Below is a small trained network, with its code and all its weights. Each question gives an input and a class and asks what happens when units are switched off, that is, made to give their printed mean instead of their output.

import numpy as np


def w(rows, s, z=0):
    codes = np.array(rows[::2]) - 128.0
    scale = np.full(codes.shape[1], s)
    scale[-1] = z or s
    return codes * scale


def f(y):
    return np.maximum(y, 0)


def log_softmax(a):
    a = a - a.max(-1, keepdims=True)
    return a - np.log(np.exp(a).sum(-1, keepdims=True))


def net(x, mask):
    res = np.array(x, float).reshape(1, 3) / 4 @ E
    y = f(res @ A[0][:, :-1].T + A[0][:, -1])
    res = res + np.where(mask, y, B[0][:, -1]) @ B[0][:, :-1]
    return log_softmax(res[-1] @ U[:, :-1].T + U[:, -1])


A, B = {}, {}
E = w([
[92,146,105,216,126],'x0',
[164,120,38,47,201],'x1',
[108,254,202,94,208],'x2',
],0.0089)
A[0] = w([
[172,138,140,7,201,119],'n1',
[143,51,114,175,35,240],'n2',
[154,39,116,98,70,209],'n3',
[150,172,197,41,80,216],'n4',
[158,184,96,76,195,252],'n5',
[95,185,175,178,87,194],'n6',
[85,184,222,104,77,183],'n7',
],0.011,0.0041)
B[0] = w([
[127,114,107,17,123,238],'n1',
[80,77,80,157,71,244],'n2',
[178,67,70,230,116,218],'n3',
[74,250,92,81,177,209],'n4',
[141,167,65,34,170,241],'n5',
[86,178,195,204,125,206],'n6',
[112,156,147,155,199,211],'n7',
],0.012,0.011)
U = w([
[41,144,176,193,80,211],'0',
[103,191,188,199,225,75],'1',
[237,120,213,113,103,3],'2',
[115,195,77,17,210,200],'3',
[174,2,24,136,31,146],'4',
],0.0086,0.0023)

Each question gives the input, the list of numbers given to net, and the class t.
The units are the neurons (one row each of A and B). Each row of codes is followed by its name. A weight is (code - 128) times the scale printed after its matrix; where a second scale follows, it is the last column's (A, B and U).
mask holds one flag per neuron, in row order. A switched-off neuron (its flag False) gives its mean, the last column of its row in B, instead of its output. The means were averaged over made-up inputs and are rounded, as every weight is.
A unit's drop is (log p(t) with every unit on - log p(t) with that unit switched off) / (log p(t) with every unit on - log p(t) with every unit switched off).
The circuit of an input: a set's keep is (log p(t) with only the set's units on - log p(t) with every unit switched off) / (log p(t) with every unit on - log p(t) with every unit switched off). Starting from all 7 units, units are removed one at a time, each time the one whose removal leaves the highest keep (on an exact tie, the one counted first), for as long as the keep stays at least 0.8.
circuit, biggest first: the units of the circuit, biggest drop first
top k neurons: the k neurons with the biggest drops, biggest first
drop of u: that unit's drop, to one decimal
input [-7,7,-5], class 4: circuit, biggest first => [n3]
input [3,-2,7], class 1: top 3 neurons => [n6; n1; n7]
input [-4,-8,1], class 1: top 2 neurons => [n7; n4]
input [-7,-7,6], class 1: top 2 neurons => [n6; n7]
input [0,-4,0], class 0: top 2 neurons => [n5; n4]
input [3,-1,-1], class 0: top 3 neurons => [n1; n5; n3]
input [0,-8,1], class 1: top 2 neurons => [n7; n1]
input [5,0,-2], class 4: top 2 neurons => [n4; n7]
input [-6,0,-2], class 4: drop of n3 => 0.4
input [-5,-7,6], class 1: drop of n6 => 0.2
input [4,4,-3], class 4: drop of n3 => 0.0
